Here is a tiny trained network, its code and every weight. The questions are about switching its units off for an input and a class, where a switched-off unit gives its printed mean instead of its output.

import numpy as np


def w(rows, s, z=0):
    codes = np.array(rows[::2]) - 128.0
    scale = np.full(codes.shape[1], s)
    scale[-1] = z or s
    return codes * scale


def norm(h):
    return h / np.sqrt((h * h).mean(-1, keepdims=True) + 1e-5)


def f(y):
    return np.maximum(y, 0)


def log_softmax(a):
    a = a - a.max(-1, keepdims=True)
    return a - np.log(np.exp(a).sum(-1, keepdims=True))


def net(x, mask):
    res = np.array(x, float).reshape(1, 7) / 4 @ E
    u = 0
    for l in range(3):
        y = f(norm(res) @ A[l][:, :-1].T + A[l][:, -1])
        res = res + np.where(mask[u : u + 6], y, B[l][:, -1]) @ B[l][:, :-1]
        u += 6
    return log_softmax(norm(res)[-1] @ U[:, :-1].T + U[:, -1])


A, B = {}, {}
E = w([
[130,126,127,124,136],'x0',
[128,130,127,131,129],'x1',
[128,126,131,124,133],'x2',
[205,130,95,35,26],'x3',
[207,105,58,188,159],'x4',
[57,124,3,62,161],'x5',
[127,124,128,129,129],'x6',
],0.012)
A[0] = w([
[252,174,76,105,139,54],'L0N0',
[20,39,2,63,174,40],'L0N1',
[50,146,127,231,246,106],'L0N2',
[165,10,206,238,76,8],'L0N3',
[157,124,252,182,130,251],'L0N4',
[178,131,89,107,50,3],'L0N5',
],0.0074,0.0043)
B[0] = w([
[88,60,156,115,112,180],'L0N0',
[136,246,111,130,129,228],'L0N1',
[120,93,112,121,32,238],'L0N2',
[172,195,104,132,162,175],'L0N3',
[87,201,73,91,120,254],'L0N4',
[115,101,139,133,71,160],'L0N5',
],0.012,0.0065)
A[1] = w([
[124,216,148,73,146,1],'L1N0',
[42,48,157,225,172,28],'L1N1',
[38,139,131,245,189,72],'L1N2',
[192,212,58,117,166,67],'L1N3',
[113,196,114,108,52,87],'L1N4',
[239,66,32,215,180,64],'L1N5',
],0.011,0.0042)
B[1] = w([
[115,86,124,156,151,188],'L1N0',
[185,88,163,106,73,150],'L1N1',
[233,85,78,57,54,197],'L1N2',
[93,114,110,173,185,208],'L1N3',
[140,64,143,183,144,254],'L1N4',
[34,96,254,44,169,204],'L1N5',
],0.015,0.008)
A[2] = w([
[244,254,245,210,166,116],'L2N0',
[177,171,110,252,159,122],'L2N1',
[3,76,231,71,108,66],'L2N2',
[157,60,60,111,42,3],'L2N3',
[86,104,141,141,201,136],'L2N4',
[171,86,200,143,130,249],'L2N5',
],0.01,0.0045)
B[2] = w([
[96,255,50,103,166,181],'L2N0',
[139,122,124,235,86,166],'L2N1',
[107,61,205,124,206,255],'L2N2',
[188,125,187,225,111,202],'L2N3',
[140,130,171,188,161,186],'L2N4',
[146,167,62,158,201,229],'L2N5',
],0.011,0.0083)
U = w([
[95,248,24,121,145,233],'0',
[96,104,211,91,163,94],'1',
[249,102,117,98,35,5],'2',
[128,111,137,192,139,154],'3',
],0.013,0.0032)

Each question gives the input, the list of numbers given to net, and the class t.
The units are the neurons (one row each of A and B). Each row of codes is followed by its name. A weight is (code - 128) times the scale printed after its matrix; where a second scale follows, it is the last column's (A, B and U).
mask holds one flag per neuron, layer by layer. A switched-off neuron (its flag False) gives its mean, the last column of its row in B, instead of its output. The means were averaged over made-up inputs and are rounded, as every weight is.
A unit's drop is (log p(t) with every unit on - log p(t) with that unit switched off) / (log p(t) with every unit on - log p(t) with every unit switched off).
The circuit of an input: a set's keep is (log p(t) with only the set's units on - log p(t) with every unit switched off) / (log p(t) with every unit on - log p(t) with every unit switched off). Starting from the 12 units with the biggest drops (on a tie, the unit counted first), units are removed one at a time, each time the one whose removal leaves the highest keep (on an exact tie, the one counted first), for as long as the keep stays at least 0.8.
units of the circuit, in order: the units of the circuit, biggest drop first
top k neurons: the k neurons with the biggest drops, biggest first
top k neurons in layer l: the k neurons of layer l with the biggest drops, biggest first
input [3,7,-7,-7,4,-4,-4], class 2: units of the circuit, in order	[L1N2]
input [7,7,-7,6,-2,6,-6], class 3: top 2 neurons	[L1N4; L0N4]
input [-5,4,-2,8,8,1,-1], class 1: top 2 neurons in layer 0	[L0N2; L0N4]
input [1,7,5,6,-5,0,-2], class 3: top 3 neurons	[L1N2; L1N5; L1N4]
input [-6,7,0,-6,-2,-7,-3], class 0: top 2 neurons	[L0N3; L2N0]
input [6,2,4,-7,6,6,-3], class 2: top 2 neurons	[L1N2; L0N4]
input [3,-6,7,4,-2,0,-3], class 3: units of the circuit, in order	[L1N2; L1N5]
input [5,5,-4,0,-6,-6,-1], class 0: units of the circuit, in order	[L1N5; L2N0]
input [-1,-6,8,6,8,-7,0], class 1: units of the circuit, in order	[L1N5; L0N2]
input [-7,1,5,0,5,-4,-7], class 1: top 3 neurons	[L1N5; L0N1; L0N0]
input [8,6,5,5,-1,-4,-1], class 3: top 3 neurons	[L1N2; L1N4; L0N2]
input [5,-2,-7,0,5,-5,4], class 0: top 3 neurons	[L0N3; L0N4; L2N0]
input [-5,5,8,1,7,6,-1], class 1: top 2 neurons in layer 2	[L2N5; L2N0]
input [0,1,8,-8,-7,-6,-4], class 2: top 2 neurons	[L1N2; L0N1]
input [-4,-6,5,8,8,-6,2], class 1: top 3 neurons	[L1N5; L0N1; L0N2]
input [-5,-4,4,2,4,-5,-4], class 0: top 2 neurons	[L0N4; L2N0]
input [7,1,4,0,1,-2,-8], class 0: top neuron in layer 1	[L1N5]
input [7,6,-3,-8,-5,0,-8], class 2: top 2 neurons in layer 1	[L1N2; L1N5]
input [3,-7,4,4,-1,-3,-7], class 3: top 3 neurons in layer 1	[L1N2; L1N5; L1N4]
input [-8,-6,-7,5,-1,-2,5], class 3: top 3 neurons in layer 0	[L0N2; L0N3; L0N0]
